Below is a small trained network, with its code and all its weights. Each question gives an input and a class and asks what happens when units are switched off, that is, made to give their printed mean instead of their output.

import numpy as np


def w(rows, s, z=0):
    codes = np.array(rows[::2]) - 128.0
    scale = np.full(codes.shape[1], s)
    scale[-1] = z or s
    return codes * scale


def f(y):
    return y / 2 * (1 + np.tanh(0.7978845608 * (y + 0.044715 * y**3)))


def log_softmax(a):
    a = a - a.max(-1, keepdims=True)
    return a - np.log(np.exp(a).sum(-1, keepdims=True))


def net(x, mask):
    res = np.array(x, float).reshape(1, 8) / 4 @ E
    y = f(res @ A[0][:, :-1].T + A[0][:, -1])
    res = res + np.where(mask, y, B[0][:, -1]) @ B[0][:, :-1]
    return log_softmax(res[-1] @ U[:, :-1].T + U[:, -1])


A, B = {}, {}
E = w([
[131,130,129,124,129],'x0',
[142,148,138,110,123],'x1',
[120,121,130,127,121],'x2',
[197,106,235,254,115],'x3',
[122,197,44,216,16],'x4',
[117,122,139,117,113],'x5',
[35,233,184,175,194],'x6',
[106,108,133,128,113],'x7',
],0.009)
A[0] = w([
[133,127,146,85,153,62],'neuron 0',
[81,154,66,194,114,103],'neuron 1',
[122,150,19,51,164,154],'neuron 2',
[185,198,73,152,123,2],'neuron 3',
[72,189,157,161,161,55],'neuron 4',
[119,182,95,65,95,168],'neuron 5',
[129,168,66,164,73,78],'neuron 6',
[55,166,139,165,156,115],'neuron 7',
[89,132,50,110,143,113],'neuron 8',
[104,180,156,167,157,166],'neuron 9',
[204,36,87,149,102,61],'neuron 10',
[71,128,55,97,175,133],'neuron 11',
[239,62,94,99,73,114],'neuron 12',
[58,108,92,55,128,129],'neuron 13',
[111,165,87,163,62,31],'neuron 14',
[120,160,146,129,134,121],'neuron 15',
[94,92,151,209,90,189],'neuron 16',
[95,137,64,73,124,129],'neuron 17',
[217,120,231,169,64,167],'neuron 18',
[165,126,151,183,147,207],'neuron 19',
[136,78,157,105,212,108],'neuron 20',
[159,89,183,196,93,157],'neuron 21',
[180,110,138,178,143,193],'neuron 22',
[147,88,175,51,171,76],'neuron 23',
[209,130,93,103,98,19],'neuron 24',
[105,145,94,168,82,139],'neuron 25',
[145,150,110,132,2,57],'neuron 26',
[188,26,85,111,116,88],'neuron 27',
[108,95,188,144,70,144],'neuron 28',
],0.012,0.0014)
B[0] = w([
[189,67,159,167,142,156],'neuron 0',
[192,138,193,109,162,195],'neuron 1',
[106,128,72,193,49,231],'neuron 2',
[166,165,140,146,188,171],'neuron 3',
[50,165,110,78,124,192],'neuron 4',
[139,111,126,171,55,183],'neuron 5',
[196,93,186,107,155,204],'neuron 6',
[64,223,146,17,201,186],'neuron 7',
[167,125,86,190,74,184],'neuron 8',
[80,196,106,101,101,182],'neuron 9',
[81,191,116,107,135,227],'neuron 10',
[120,127,102,155,77,198],'neuron 11',
[8,207,158,3,132,246],'neuron 12',
[136,81,132,157,81,207],'neuron 13',
[205,83,168,140,186,198],'neuron 14',
[78,164,144,135,99,140],'neuron 15',
[88,115,148,144,134,199],'neuron 16',
[105,80,83,153,82,197],'neuron 17',
[110,57,55,169,40,250],'neuron 18',
[98,130,60,163,27,186],'neuron 19',
[211,8,178,134,190,207],'neuron 20',
[133,104,112,186,83,223],'neuron 21',
[107,149,94,178,103,186],'neuron 22',
[180,77,166,164,180,212],'neuron 23',
[114,167,172,55,89,177],'neuron 24',
[174,55,182,86,188,185],'neuron 25',
[192,79,165,106,216,212],'neuron 26',
[87,168,109,78,187,228],'neuron 27',
[122,121,113,141,119,168],'neuron 28',
],0.007,0.012)
U = w([
[113,117,96,204,10,129],'0',
[51,175,138,41,116,255],'1',
[211,91,177,130,156,16],'2',
],0.011,0.00083)

Each question gives the input, the list of numbers given to net, and the class t.
The units are the neurons (one row each of A and B). Each row of codes is followed by its name. A weight is (code - 128) times the scale printed after its matrix; where a second scale follows, it is the last column's (A, B and U).
mask holds one flag per neuron, in row order. A switched-off neuron (its flag False) gives its mean, the last column of its row in B, instead of its output. The means were averaged over made-up inputs and are rounded, as every weight is.
A unit's drop is (log p(t) with every unit on - log p(t) with that unit switched off) / (log p(t) with every unit on - log p(t) with every unit switched off).
The circuit of an input: a set's keep is (log p(t) with only the set's units on - log p(t) with every unit switched off) / (log p(t) with every unit on - log p(t) with every unit switched off). Starting from the 12 units with the biggest drops (on a tie, the unit counted first), units are removed one at a time, each time the one whose removal leaves the highest keep (on an exact tie, the one counted first), for as long as the keep stays at least 0.8.
circuit, biggest first: the units of the circuit, biggest drop first
k most important neurons: the k neurons with the biggest drops, biggest first
drop of u: that unit's drop, to one decimal
input [4,-2,-1,1,4,3,-5,-2], class 1: circuit, biggest first	neuron 12
input [-3,4,4,-2,-6,5,5,-4], class 2: 3 most important neurons	neuron 12; neuron 20; neuron 23
input [-4,-3,8,3,7,6,7,1], class 1: 2 most important neurons	neuron 7; neuron 4
input [5,-5,-5,5,-7,-1,7,-3], class 1: 3 most important neurons	neuron 4; neuron 7; neuron 9
input [-3,-1,4,-2,-5,-8,3,-2], class 2: 2 most important neurons	neuron 12; neuron 20
input [0,-6,-2,5,-3,-5,6,-7], class 1: 3 most important neurons	neuron 7; neuron 4; neuron 2
input [2,8,-3,-3,4,-2,-3,-5], class 2: 2 most important neurons	neuron 26; neuron 18
input [-1,3,-8,-7,-7,-6,6,-2], class 0: 2 most important neurons	neuron 2; neuron 11
input [1,-1,4,-2,3,-2,-4,-7], class 1: drop of neuron 12	0.1
input [7,-1,-7,4,1,-1,6,8], class 1: drop of neuron 7	0.4
input [0,0,7,4,2,2,-7,-3], class 1: drop of neuron 14	0.0
input [7,-1,-8,-7,-6,-1,-2,-5], class 0: drop of neuron 2	0.4
